Below are the code and all the weights of a small trained network. Each question names an input and a target symbol and asks about switching units off, where a switched-off unit gives its printed mean instead of its output.

import numpy as np


def w(rows, s, z=0):
    codes = np.array(rows[::2]) - 128.0
    scale = np.full(codes.shape[1], s)
    scale[-1] = z or s
    return codes * scale


def norm(h):
    return h / np.sqrt((h * h).mean(-1, keepdims=True) + 1e-5)


def f(y):
    return np.maximum(y, 0)


def softmax(a):
    e = np.exp(a - a.max(-1, keepdims=True))
    return e / e.sum(-1, keepdims=True)


def log_softmax(a):
    a = a - a.max(-1, keepdims=True)
    return a - np.log(np.exp(a).sum(-1, keepdims=True))


def net(x, mask):
    ids = ['Πηλξτφω'.index(c) for c in x.split()]
    T = len(ids)
    res = E[ids] + P[:T]
    u = 0
    for l in range(2):
        r = norm(res)
        for j in range(3):
            rows = slice(2 * j, 2 * j + 2)
            q, k, v = (r @ M[l][rows].T for M in (Q, K, V))
            z = softmax(np.where(np.tri(T) > 0, q @ k.T / 2**0.5, -1e9)) @ v
            o = O[l][rows]
            res = res + np.where(mask[u + j], z, o[:, -1]) @ o[:, :-1]
        u += 3
        y = f(norm(res) @ A[l][:, :-1].T + A[l][:, -1])
        res = res + np.where(mask[u : u + 4], y, B[l][:, -1]) @ B[l][:, :-1]
        u += 4
    return log_softmax(norm(res)[-1] @ U[:, :-1].T + U[:, -1])


Q, K, V, O, A, B = {}, {}, {}, {}, {}, {}
E = w([
[141,167,208,126,171,220,223],'Π',
[92,174,69,107,96,125,151],'η',
[184,101,167,181,129,168,111],'λ',
[160,73,130,109,40,167,117],'ξ',
[221,196,140,110,92,59,153],'τ',
[78,2,86,122,156,96,181],'φ',
[94,213,241,203,127,13,90],'ω',
],0.016)
P = w([
[126,86,24,245,81,55,100],'0',
[35,148,135,236,73,106,23],'1',
[69,165,125,168,82,76,3],'2',
[83,161,164,142,82,67,25],'3',
[93,177,188,111,103,71,52],'4',
[102,178,184,98,115,90,64],'5',
[114,180,167,84,138,137,70],'6',
],0.0053)
Q[0] = w([
[134,144,194,69,108,33,94],'0.h0',
[42,130,48,79,129,153,211],'0.h0',
[227,82,97,49,254,134,150],'0.h1',
[64,36,34,57,252,48,109],'0.h1',
[114,75,76,151,137,176,166],'0.h2',
[208,193,182,175,83,136,141],'0.h2',
],0.0067)
K[0] = w([
[95,171,144,152,121,140,87],'0.h0',
[107,103,167,91,248,119,134],'0.h0',
[131,146,66,152,98,210,221],'0.h1',
[141,147,80,232,137,152,94],'0.h1',
[168,91,116,116,101,119,102],'0.h2',
[154,155,136,113,170,171,161],'0.h2',
],0.012)
V[0] = w([
[144,155,134,82,134,232,149],'0.h0',
[122,108,92,184,100,86,40],'0.h0',
[58,161,77,144,169,104,109],'0.h1',
[69,51,137,185,133,142,174],'0.h1',
[127,148,202,152,125,127,197],'0.h2',
[88,89,165,68,86,253,201],'0.h2',
],0.0065)
O[0] = w([
[164,126,154,133,110,138,162,51],'0.h0',
[119,129,85,166,161,113,146,252],'0.h0',
[89,103,158,144,142,138,148,81],'0.h1',
[119,128,159,76,160,98,112,123],'0.h1',
[114,133,65,75,131,146,137,201],'0.h2',
[143,121,121,132,130,251,147,119],'0.h2',
],0.011,0.004)
A[0] = w([
[73,89,104,119,147,99,231,80],'0.n0',
[187,130,205,194,150,72,3,254],'0.n1',
[203,193,175,138,132,85,82,168],'0.n2',
[98,7,131,62,162,178,145,215],'0.n3',
],0.006,0.00063)
B[0] = w([
[183,136,46,133,99,175,67,150],'0.n0',
[132,54,104,142,153,202,177,253],'0.n1',
[159,153,114,101,226,4,94,194],'0.n2',
[38,145,139,20,191,2,90,167],'0.n3',
],0.0089,0.0062)
Q[1] = w([
[108,158,126,85,200,135,1],'1.h0',
[57,127,16,68,172,87,109],'1.h0',
[196,115,206,59,25,140,57],'1.h1',
[190,105,85,48,105,126,201],'1.h1',
[191,51,197,167,192,193,99],'1.h2',
[72,32,192,244,83,23,153],'1.h2',
],0.0074)
K[1] = w([
[167,175,153,46,242,204,164],'1.h0',
[98,153,79,35,128,174,244],'1.h0',
[178,62,109,39,116,218,79],'1.h1',
[177,191,168,76,82,86,188],'1.h1',
[206,70,203,108,89,200,142],'1.h2',
[99,1,43,147,70,177,92],'1.h2',
],0.0083)
V[1] = w([
[80,97,114,110,97,105,141],'1.h0',
[156,164,189,127,150,164,146],'1.h0',
[113,173,163,165,176,113,117],'1.h1',
[142,43,125,137,75,112,9],'1.h1',
[116,104,125,84,103,179,203],'1.h2',
[102,106,201,169,81,157,95],'1.h2',
],0.011)
O[1] = w([
[176,115,149,68,131,160,77,142],'1.h0',
[131,184,120,119,192,137,213,2],'1.h0',
[127,79,111,204,164,132,139,159],'1.h1',
[56,178,77,129,77,110,254,209],'1.h1',
[136,87,189,153,65,70,116,56],'1.h2',
[101,94,37,105,164,123,199,26],'1.h2',
],0.0094,0.0037)
A[1] = w([
[149,103,147,72,78,202,207,201],'1.n0',
[63,108,168,162,111,173,174,5],'1.n1',
[127,155,18,103,54,140,51,110],'1.n2',
[168,1,184,123,155,118,132,221],'1.n3',
],0.0079,0.0016)
B[1] = w([
[103,67,108,158,112,77,186,191],'1.n0',
[200,203,70,89,116,86,8,149],'1.n1',
[188,118,183,112,128,232,151,255],'1.n2',
[128,162,43,130,169,98,139,208],'1.n3',
],0.012,0.0061)
U = w([
[141,50,188,122,190,111,169,46],'Π',
[119,129,147,158,107,172,88,155],'η',
[105,105,72,172,212,147,186,144],'λ',
[99,111,108,130,77,97,197,152],'ξ',
[168,182,100,102,137,50,118,62],'τ',
[82,61,116,68,142,90,69,94],'φ',
[9,160,169,132,159,64,131,253],'ω',
],0.013,0.0044)

Each question gives the input, a string of symbols that net reads in full, and the target symbol t.
The units are the heads (2 rows each of Q, K, V and O) and the neurons (one row each of A and B). Each row of codes is followed by its name. A weight is (code - 128) times the scale printed after its matrix; where a second scale follows, it is the last column's (O, A, B and U).
mask holds one flag per unit, layer by layer, with each layer's heads first. A switched-off unit (its flag False) gives its mean, the last column of its rows in O or B, instead of its output. The means were averaged over made-up inputs and are rounded, as every weight is.
A unit's drop is (log p(t) with every unit on - log p(t) with that unit switched off) / (log p(t) with every unit on - log p(t) with every unit switched off).
The circuit of an input: a set's keep is (log p(t) with only the set's units on - log p(t) with every unit switched off) / (log p(t) with every unit on - log p(t) with every unit switched off). Starting from the 12 units with the biggest drops (on a tie, the unit counted first), units are removed one at a time, each time the one whose removal leaves the highest keep (on an exact tie, the one counted first), for as long as the keep stays at least 0.8.
units of the circuit, in order: the units of the circuit, biggest drop first
k most important neurons: the k neurons with the biggest drops, biggest first
top k neurons in layer l: the k neurons of layer l with the biggest drops, biggest first
drop when u is switched off: that unit's drop, to one decimal
input φ λ Π, target ω: 2 most important neurons -> 0.n3, 0.n1
input λ λ λ Π, target τ: 2 most important neurons -> 1.n1, 0.n1
input λ τ λ Π, target η: 4 most important neurons -> 0.n2, 1.n1, 1.n3, 0.n1
input φ Π λ λ ξ Π, target Π: units of the circuit, in order -> 1.h2
input Π η φ ξ, target ω: units of the circuit, in order -> 1.h0, 0.n3, 0.h1, 1.n2
input ω τ η λ τ λ Π, target η: 2 most important neurons -> 0.n1, 0.n2
input λ ξ τ λ η λ Π, target τ: units of the circuit, in order -> 1.n1, 1.h2, 1.n2
input Π Π ξ ξ ξ Π, target ξ: units of the circuit, in order -> 0.h0, 1.n0, 1.h2
input Π η η η, target φ: 2 most important neurons -> 0.n1, 1.n3
input Π τ λ η φ λ φ, target ω: units of the circuit, in order -> 1.h0, 0.n3
input ω η λ φ φ Π, target ω: units of the circuit, in order -> 0.n1, 1.n2
input ω λ ξ η Π ξ η, target ξ: units of the circuit, in order -> 0.h0, 1.n0
input η Π η λ, target τ: 3 most important neurons -> 1.n1, 0.n2, 0.n1
input Π λ λ η Π, target Π: top neuron in layer 0 -> 0.n2
input λ φ Π ξ λ, target ξ: top 2 neurons in layer 0 -> 0.n2, 0.n1
input Π η λ ω ξ, target λ: top 2 neurons in layer 0 -> 0.n3, 0.n1
input ω τ ξ, target ξ: top 2 neurons in layer 0 -> 0.n2, 0.n3
input φ Π η, target ω: 3 most important neurons -> 0.n1, 1.n2, 0.n0
input ω η η λ ξ Π, target ξ: 3 most important neurons -> 1.n0, 0.n2, 1.n2
input λ τ φ τ φ, target φ: units of the circuit, in order -> 1.h0
input λ ξ ω φ, target φ: 3 most important neurons -> 0.n3, 0.n0, 0.n1
input Π φ λ, target ω: 2 most important neurons -> 0.n3, 0.n1
input η λ λ τ λ, target λ: drop when 0.h2 is switched off -> 0.1
input φ Π λ ξ λ, target ξ: drop when 0.h2 is switched off -> 1.1
